Here is a tiny trained network, its code and every weight. The questions are about switching its units off for an input and a class, where a switched-off unit gives its printed mean instead of its output.

import numpy as np


def w(rows, s, z=0):
    codes = np.array(rows[::2]) - 128.0
    scale = np.full(codes.shape[1], s)
    scale[-1] = z or s
    return codes * scale


def f(y):
    return y / 2 * (1 + np.tanh(0.7978845608 * (y + 0.044715 * y**3)))


def log_softmax(a):
    a = a - a.max(-1, keepdims=True)
    return a - np.log(np.exp(a).sum(-1, keepdims=True))


def net(x, mask):
    res = np.array(x, float).reshape(1, 3) / 4 @ E
    y = f(res @ A[0][:, :-1].T + A[0][:, -1])
    res = res + np.where(mask, y, B[0][:, -1]) @ B[0][:, :-1]
    return log_softmax(res[-1] @ U[:, :-1].T + U[:, -1])


A, B = {}, {}
E = w([
[134,32,145,59,158,50,129],'x0',
[136,211,49,34,129,91,121],'x1',
[140,178,253,79,115,130,124],'x2',
],0.0057)
A[0] = w([
[144,146,109,109,130,120,122,54],'neuron 0',
[121,166,121,159,106,157,124,16],'neuron 1',
[131,156,181,108,129,124,130,35],'neuron 2',
[118,125,122,127,128,129,139,75],'neuron 3',
[138,127,127,133,128,125,130,122],'neuron 4',
[120,121,137,136,129,132,126,94],'neuron 5',
[126,160,100,88,140,120,123,73],'neuron 6',
[124,99,76,147,127,132,133,83],'neuron 7',
[124,66,135,76,136,106,130,29],'neuron 8',
[133,204,55,30,129,105,122,85],'neuron 9',
[141,140,156,116,120,125,118,18],'neuron 10',
[127,101,157,172,137,134,129,113],'neuron 11',
[135,187,118,180,126,162,122,27],'neuron 12',
[127,129,132,126,122,124,132,101],'neuron 13',
[127,133,127,133,122,129,132,72],'neuron 14',
[118,101,159,171,134,132,134,109],'neuron 15',
[125,98,155,164,126,137,128,94],'neuron 16',
[131,221,123,208,137,149,138,32],'neuron 17',
[137,93,157,173,122,137,122,93],'neuron 18',
[128,98,72,151,125,126,132,84],'neuron 19',
[127,128,128,126,132,132,131,149],'neuron 20',
[134,78,135,94,136,95,130,25],'neuron 21',
[133,144,166,109,121,126,120,25],'neuron 22',
[121,102,79,147,124,128,134,83],'neuron 23',
[125,119,129,121,127,122,125,9],'neuron 24',
[137,75,172,204,133,131,116,105],'neuron 25',
[125,109,83,155,138,124,129,79],'neuron 26',
[128,174,251,76,127,127,130,47],'neuron 27',
[136,100,70,156,136,127,121,83],'neuron 28',
[130,66,135,81,134,100,130,30],'neuron 29',
[125,96,150,152,120,146,133,86],'neuron 30',
[137,60,134,81,132,101,129,32],'neuron 31',
[132,90,52,155,126,122,122,90],'neuron 32',
],0.017,0.0014)
B[0] = w([
[123,129,134,119,127,125,149,138],'neuron 0',
[127,123,114,102,120,135,92,169],'neuron 1',
[127,129,134,170,142,125,112,162],'neuron 2',
[122,123,131,131,134,130,127,124],'neuron 3',
[128,128,129,127,128,129,128,128],'neuron 4',
[132,130,126,124,129,126,137,130],'neuron 5',
[125,128,126,122,117,131,178,163],'neuron 6',
[136,126,145,166,146,134,114,165],'neuron 7',
[121,132,103,92,109,132,77,188],'neuron 8',
[122,132,136,99,111,128,254,254],'neuron 9',
[137,127,128,145,138,131,122,134],'neuron 10',
[125,136,125,119,117,124,176,174],'neuron 11',
[127,118,108,83,118,131,72,197],'neuron 12',
[128,129,124,132,127,128,128,126],'neuron 13',
[124,124,123,131,126,132,125,124],'neuron 14',
[126,134,127,115,120,120,178,174],'neuron 15',
[124,137,129,117,118,120,171,168],'neuron 16',
[119,117,95,67,113,121,49,229],'neuron 17',
[128,131,131,108,122,132,184,178],'neuron 18',
[132,129,146,174,143,122,111,170],'neuron 19',
[125,130,127,133,123,128,128,130],'neuron 20',
[121,128,114,94,115,125,85,176],'neuron 21',
[128,121,136,150,145,135,120,145],'neuron 22',
[136,133,145,159,149,135,115,161],'neuron 23',
[124,126,125,124,131,131,124,121],'neuron 24',
[124,136,129,102,116,130,220,221],'neuron 25',
[133,132,145,165,137,127,113,158],'neuron 26',
[142,126,162,231,164,126,94,243],'neuron 27',
[135,128,151,176,141,125,109,172],'neuron 28',
[130,122,103,82,116,133,78,190],'neuron 29',
[125,127,129,113,129,128,166,160],'neuron 30',
[121,127,98,84,118,135,75,194],'neuron 31',
[134,130,157,194,152,124,103,192],'neuron 32',
],0.041,0.0077)
U = w([
[119,143,133,104,108,121,255,255],'0',
[162,127,171,236,205,125,94,92],'1',
[112,113,65,51,99,136,47,26],'2',
],0.0084,0.00079)

Each question gives the input, the list of numbers given to net, and the class t.
The units are the neurons (one row each of A and B). Each row of codes is followed by its name. A weight is (code - 128) times the scale printed after its matrix; where a second scale follows, it is the last column's (A, B and U).
mask holds one flag per neuron, in row order. A switched-off neuron (its flag False) gives its mean, the last column of its row in B, instead of its output. The means were averaged over made-up inputs and are rounded, as every weight is.
A unit's drop is (log p(t) with every unit on - log p(t) with that unit switched off) / (log p(t) with every unit on - log p(t) with every unit switched off).
The circuit of an input: a set's keep is (log p(t) with only the set's units on - log p(t) with every unit switched off) / (log p(t) with every unit on - log p(t) with every unit switched off). Starting from the 12 units with the biggest drops (on a tie, the unit counted first), units are removed one at a time, each time the one whose removal leaves the highest keep (on an exact tie, the one counted first), for as long as the keep stays at least 0.8.
units of the circuit, in order: the units of the circuit, biggest drop first
top k neurons: the k neurons with the biggest drops, biggest first
drop of u: that unit's drop, to one decimal
input [8,-6,0], class 2: units of the circuit, in order	neuron 31
input [-4,5,6], class 1: top 2 neurons	neuron 27; neuron 25
input [5,-4,-4], class 2: top 2 neurons	neuron 9; neuron 27
input [-4,3,2], class 2: top 2 neurons	neuron 25; neuron 17
input [2,3,-4], class 1: top 2 neurons	neuron 25; neuron 32
input [-5,4,2], class 2: top 2 neurons	neuron 17; neuron 25
input [-6,-4,1], class 2: top 2 neurons	neuron 17; neuron 9
input [-6,2,-5], class 2: top 4 neurons	neuron 17; neuron 27; neuron 12; neuron 1
input [7,5,7], class 1: top 4 neurons	neuron 27; neuron 17; neuron 2; neuron 12
input [3,1,1], class 2: top 2 neurons	neuron 9; neuron 25
input [6,5,6], class 1: top 2 neurons	neuron 27; neuron 17
input [2,-5,7], class 1: top 2 neurons	neuron 27; neuron 9
input [-3,-1,-3], class 1: drop of neuron 3	0.0
input [0,4,5], class 1: units of the circuit, in order	neuron 27
input [-2,6,8], class 1: drop of neuron 27	3.4
